Rows, each with the group of its hidden value
243 -152 -91 -102 -112 -260 47 192 -150 -487 277 -95 180 148 65 -273 -280 -241 -231 29 -40 81 66 -232 -351 -468 222 161 99 -427 -129 -108 185 -353 293 3 302 -308 292 -165 -409 -212 -243 132 264 -400 => R
366 -160 -44 37 -214 -53 -151 32 258 -117 343 -112 92 33 -158 134 -281 -85 -78 -112 -303 -158 -146 -50 -133 -318 -92 178 106 262 -131 115 -114 -75 272 11 -36 -164 276 280 -141 1 -241 -33 -418 111 => F
-196 115 -107 169 -330 38 19 101 -75 190 474 -130 79 -204 -535 96 -81 191 -66 -391 -624 -305 -20 -533 25 -278 -35 524 -35 -379 -190 220 350 -17 534 348 -54 -458 77 112 -82 -135 -395 232 -181 -379 => F
-24 220 214 -6 -116 207 8 -220 240 23 480 201 276 -97 89 222 -125 94 69 -232 185 89 185 75 -84 -221 -326 24 88 471 -82 143 -223 -112 360 182 -316 -85 -224 -76 61 -111 292 127 -170 239 => R
267 -497 -225 93 59 -261 -156 -279 -95 70 -119 -200 -170 202 296 97 -51 283 223 -10 391 75 -553 330 405 236 -9 178 165 -173 454 231 -235 -61 5 -463 274 380 35 585 240 39 -206 -4 -448 31 => W
288 -249 -229 -306 14 -237 147 -113 -168 -120 131 -129 28 106 289 32 104 2 -130 -201 213 7 -220 154 -77 77 37 -44 90 -108 234 -30 -147 -279 134 -294 131 -37 61 78 -13 -124 23 -16 -201 263 => W
178 -12 118 -92 -86 24 146 -193 -118 20 293 33 100 -157 -205 -13 54 57 -93 -316 -148 129 -146 238 -42 -166 -139 79 73 3 98 95 -307 -209 234 -98 -105 -121 -33 173 -239 -313 46 80 -8 43 => R
-79 118 188 24 -266 442 -86 -8 -11 294 -3 121 200 -404 -473 72 111 230 -28 -435 -325 0 -186 263 -70 -156 -367 48 233 157 -134 299 2 72 324 258 -432 -205 -118 -19 -218 -151 107 53 -95 7 => R
-13 -145 -287 53 -202 5 -252 -25 -34 147 152 -265 -71 -5 -106 160 -122 291 -48 -271 -199 -274 -483 -204 446 127 -95 393 94 -289 -65 130 111 96 392 -22 -60 -258 -66 297 219 -74 -490 -39 -453 -44 => F
252 -161 -58 -395 92 -306 -56 39 -70 -127 -167 -644 -337 -9 143 -96 -77 173 -78 -67 -376 92 -625 -58 124 341 35 155 181 -249 -22 -146 -305 182 -314 -342 370 -76 35 197 -144 -407 -336 -537 -192 12 => M
136 -75 154 109 -138 152 -196 -247 -185 -372 391 -47 -6 140 108 -3 5 -5 126 -132 -48 361 -439 -237 122 94 -9 53 0 -293 124 368 -342 53 1 65 22 197 -179 60 88 -400 -166 176 -73 -325 => T
172 -36 -268 -398 -214 -194 87 -27 236 -217 491 -293 -11 151 -6 139 -295 153 16 -88 -199 -281 103 -388 -275 -163 98 -39 56 -192 78 -57 -235 -213 150 21 207 -139 33 3 -17 -11 -88 -38 -319 207 => B
21 83 327 309 -57 236 -224 -118 -58 87 -209 158 -4 -77 172 -25 58 -180 80 -43 424 158 170 -46 6 -8 -255 97 151 343 206 251 -115 -100 13 106 45 69 108 -318 82 78 -71 -92 112 -84 => Z
158 99 -141 -285 -16 -274 131 6 -31 -176 312 -222 -39 164 358 32 -110 -120 -218 -40 82 -129 48 -442 -9 -21 88 108 -78 -18 -52 -277 -129 -213 236 -120 236 -373 60 -280 106 -177 -151 -207 -113 138 => T
162 -162 225 67 -81 92 14 -53 -21 450 -564 68 -135 -93 127 73 117 35 94 -89 319 -48 -27 430 34 0 -287 -15 328 394 453 80 -289 -100 -151 -296 247 166 239 -46 9 281 68 -205 -129 254 => Z
108 -159 93 66 -137 -59 -68 -211 -30 -2 187 -178 -112 1 259 232 -65 109 154 -177 216 28 -110 -152 66 198 -78 195 179 8 323 207 -163 -17 0 -128 289 135 138 148 146 -83 -234 -49 -403 46 => Z
-53 103 21 28 -120 165 76 -58 -91 -59 282 223 312 -145 -206 -84 58 34 40 -215 61 117 232 32 -438 -340 -50 -71 39 -109 3 301 158 -275 364 353 -212 -39 -47 -222 -206 -81 273 331 163 -221 => W
52 -142 -26 1 -219 63 -182 -300 0 -303 561 -167 -34 -80 -11 160 -134 94 147 -398 -7 91 -56 -297 -50 195 -104 266 150 -213 279 368 -177 -67 19 110 40 61 -49 273 42 -236 -344 40 -340 127 => F
85 112 43 -122 -3 150 -108 -69 -213 -165 321 -167 125 -349 -177 -62 112 32 -210 -423 -345 250 -439 44 -151 176 -76 95 23 -112 -361 173 125 116 274 227 -377 -279 -102 8 -230 -626 -97 -140 -127 -131 => F
110 -114 141 182 -194 46 -308 -134 138 -104 15 -122 -126 169 187 118 -183 -13 180 30 216 -19 12 -351 214 4 -190 221 201 143 298 245 -339 -59 -62 -52 272 109 80 6 175 124 -351 -78 -147 -6 => G
75 271 231 34 247 217 -114 -193 -162 32 -256 218 125 -316 -44 -317 266 -213 -139 -145 364 379 154 359 -142 15 -299 -85 11 460 -23 135 -182 -252 113 139 -407 -116 -139 -375 -189 -225 262 -278 460 96 => R
-76 62 -24 -30 25 37 -12 39 -197 434 -420 -98 -115 -364 -57 -24 317 -6 -187 -405 33 -143 1 38 121 241 -320 333 147 284 108 35 142 -60 88 -47 -67 -376 97 -149 5 19 -166 -410 -50 335 => R
4 63 111 -88 25 82 -237 -102 183 15 -120 -232 -126 -22 331 137 -72 203 220 -13 145 138 -233 -102 71 306 -212 8 161 306 8 164 -228 255 -181 32 39 154 -167 -97 242 -83 54 -363 -336 166 => T
69 -80 -577 -149 140 -285 -271 91 -115 -190 -73 -403 -29 134 266 -115 2 67 -101 95 275 -189 -149 -438 -83 262 257 27 -83 -354 -157 73 477 -129 322 156 50 -164 71 -251 215 13 -263 -214 -186 -197 => Z
79 -240 -166 124 -557 250 -54 81 -55 325 93 125 158 -64 -441 219 -77 195 -91 -350 -198 -479 -140 35 91 -387 -135 151 254 -228 167 201 118 -196 611 23 -55 -283 236 139 -60 244 -296 336 -355 -36 => G
-199 117 44 150 26 40 77 -202 -294 275 243 -98 -64 -351 -95 108 292 170 75 -499 -140 116 -171 -132 30 320 -116 373 -63 -123 91 335 207 99 134 188 -92 -56 -73 120 121 -315 -91 -5 -249 -109 => M
337 73 189 -129 23 -122 305 -238 -106 -367 620 191 222 38 7 -200 -195 -213 -107 -44 121 342 198 236 -461 -488 144 -163 -66 -127 71 -95 -385 -485 261 -51 73 -15 72 -69 -393 -407 244 227 290 -188 => M
133 249 -30 -306 10 -49 146 31 28 86 77 -140 41 -328 -409 -201 -89 29 -235 -164 -296 -101 196 75 -373 -242 -29 -32 18 45 -184 -178 -99 -259 273 107 -115 -426 99 -191 -413 -232 45 -319 157 61 => M
223 -145 -196 -82 -32 -270 -6 -121 -182 -173 475 -321 -4 55 142 129 14 54 -172 -240 -145 -12 -461 -264 204 151 87 298 -66 -214 -86 59 10 -49 369 -151 54 -238 59 272 64 -406 -354 -5 -395 -84 => W
178 -32 382 102 -124 192 93 -301 -97 -155 428 267 219 -292 -101 -9 -65 -100 42 -373 153 407 128 405 -366 -222 -192 54 200 151 207 253 -239 -234 133 46 -107 78 88 133 -363 -345 140 163 22 32 => X
266 -70 -128 -128 53 -206 145 39 -217 -202 69 13 77 9 -37 -322 -49 -242 -208 -37 86 76 140 87 -403 -311 175 -18 -7 -257 73 -98 34 -441 188 -38 166 -175 248 -181 -335 -119 -25 -11 290 -157 => M
268 286 409 -7 -83 148 33 -420 100 -360 855 115 178 -182 -128 20 -285 -129 -43 -182 -9 359 173 17 -256 -254 -95 -41 -53 236 -78 61 -576 -234 307 136 -208 -104 -59 9 -271 -592 52 7 20 -32 => B
253 -31 -75 -336 138 -264 123 116 -95 -2 -389 -241 -111 -84 18 -261 161 -153 -190 -25 -20 -16 104 29 -313 -32 -24 -33 108 136 128 -121 -140 -289 -146 -170 234 -188 235 -254 -306 -14 22 -414 230 183 => W
-116 64 44 -41 76 33 -52 -415 34 77 160 5 -91 98 352 146 119 188 226 -218 439 143 -10 -48 376 284 -326 152 45 187 410 212 -501 -118 -80 -111 -36 197 -454 56 420 -26 105 -17 -79 366 => X
55 -149 -212 -280 -16 -316 123 159 -126 -334 115 -233 52 22 279 -132 -59 -107 -71 -141 116 24 222 -314 -516 -50 149 146 157 -306 91 -7 328 -254 -18 55 372 -157 228 -234 -209 -61 -85 -62 40 -7 => R
33 78 390 328 -120 127 40 -167 -358 -10 340 187 114 -118 298 115 141 -268 -144 -329 266 256 -52 -149 127 6 -150 338 29 124 63 135 39 -92 328 2 53 -203 148 -176 47 -361 -205 145 -27 -214 => G
184 10 -78 -292 62 -7 -164 -57 -56 4 -217 -456 -206 -363 -277 -133 53 228 -23 -176 -338 89 -377 63 -178 355 -26 -46 118 -66 -61 126 -139 143 -119 27 -53 -75 41 63 -237 -367 -141 -580 -212 46 => T
-18 134 -21 -142 318 -334 7 -72 -83 -18 -174 -378 -257 -84 495 -91 41 8 70 40 319 178 68 -299 -90 423 37 186 -29 122 71 -63 35 30 -227 -55 345 -14 48 -256 158 -189 -48 -560 -73 53 => T
-136 102 52 -143 -34 80 58 -194 -101 -115 159 112 74 73 627 143 180 -104 69 -250 691 99 365 -275 -153 220 -187 -35 118 157 362 119 -76 -254 -13 85 98 37 -166 -514 309 48 186 29 11 356 => G
189 -8 212 21 35 28 -130 -258 233 218 -70 -130 -93 -142 -138 90 -69 245 175 -73 -64 118 -230 320 202 16 -335 105 160 478 125 197 -552 46 -45 -172 -86 147 -90 357 -36 -96 52 -256 -231 203 => R
-50 148 255 307 -154 66 -160 -102 15 18 329 -48 -22 -13 243 199 -192 -18 50 -100 83 60 -69 -454 287 7 -152 428 8 189 -93 106 -26 134 271 86 114 -196 43 -73 246 -203 -319 -69 -284 -190 => T
210 3 28 -18 -169 -33 180 224 120 -81 36 233 287 163 -116 -156 -107 -230 1 170 41 -111 498 -37 -743 -778 97 -263 68 80 50 88 75 -456 221 234 173 12 348 -439 -325 340 341 326 271 -254 => Z
215 58 214 -387 236 -217 133 -219 268 -301 139 -118 32 9 421 -92 -250 42 173 87 373 407 229 317 -446 -60 -103 -200 197 354 132 -97 -507 -193 -300 -150 189 256 -114 -67 -212 -210 445 -280 86 308 => X
-89 321 37 -21 250 -2 64 -153 -119 298 -60 -97 -93 -282 4 -25 369 32 17 -232 -12 109 10 -87 -88 297 -158 78 -177 327 -22 179 -9 21 16 195 -199 -63 -129 -215 151 -180 202 -309 -51 106 => B
109 -209 -323 -246 -64 -328 -164 170 -74 -402 158 -592 -169 222 113 -117 -226 141 -14 20 -378 -42 -456 -556 -20 104 258 234 75 -704 -122 29 118 84 -55 -4 403 -103 43 77 -45 -254 -475 -125 -149 -378 => M
310 -52 -192 -309 264 -349 197 -165 -244 149 -41 -351 -192 -232 -14 -114 148 107 -187 -191 -81 60 -357 312 -61 289 114 25 -69 -74 60 -153 -150 -126 82 -315 81 -134 132 208 -148 -394 -41 -448 -218 144 => B
-376 283 -149 -91 110 102 -67 76 -409 230 -199 -192 -33 -493 -36 -158 346 87 -225 -499 0 7 -29 -257 -20 446 -138 343 21 -224 -204 72 598 56 235 334 -231 -509 -139 -427 28 -311 -183 -357 112 -45 => F
122 -146 -209 -248 216 -574 179 165 -360 -80 -100 -577 -224 -9 150 -224 148 34 -193 -100 -346 78 -423 -285 18 204 218 401 -27 -460 -74 -121 208 -5 -74 -251 460 -254 184 99 -187 -401 -327 -290 21 -305 => R
9 70 -141 -98 -157 -52 100 -259 166 296 354 -244 -61 -36 -608 137 -52 603 282 -80 -471 -235 -145 -111 56 -181 8 -32 -72 -291 180 319 -411 -106 267 85 -33 154 -197 376 4 -47 78 215 -255 -239 => Z
-92 129 304 339 -114 294 -175 -336 -193 -29 361 128 -16 -172 124 139 121 -89 125 -378 202 278 -34 -247 131 240 -237 288 4 104 207 406 -130 39 80 213 -103 53 -100 -59 224 -279 -192 45 -144 -62 => B
185 -44 128 225 -96 -23 -143 -257 -174 -218 439 -118 23 -114 -94 -11 -152 10 18 -118 49 203 -137 -163 -16 -16 88 209 7 -244 49 252 -60 -119 318 60 81 -18 173 166 -133 -411 -352 64 -126 -442 => Z
126 -83 -404 -238 82 -224 -4 -241 29 -102 328 -200 46 153 74 55 35 262 73 -82 137 -63 -167 -76 28 85 59 -54 -98 -170 120 176 -158 -239 277 -28 -102 74 -227 175 183 -75 93 80 -244 110 => W
254 -131 152 49 82 58 -1 141 -149 264 -651 166 -7 5 30 -270 176 -202 -138 0 81 127 -249 581 4 -251 -219 -32 191 279 105 -30 -182 -142 -82 -242 43 1 148 -139 -193 137 147 -146 281 22 => F
41 128 319 -282 124 86 130 -154 -32 154 -237 -96 -101 -268 -8 -86 268 95 55 -284 -109 308 -111 332 -118 170 -354 -42 200 345 191 100 -503 10 -370 -110 -40 88 -210 -65 -195 -253 313 -324 153 322 => X
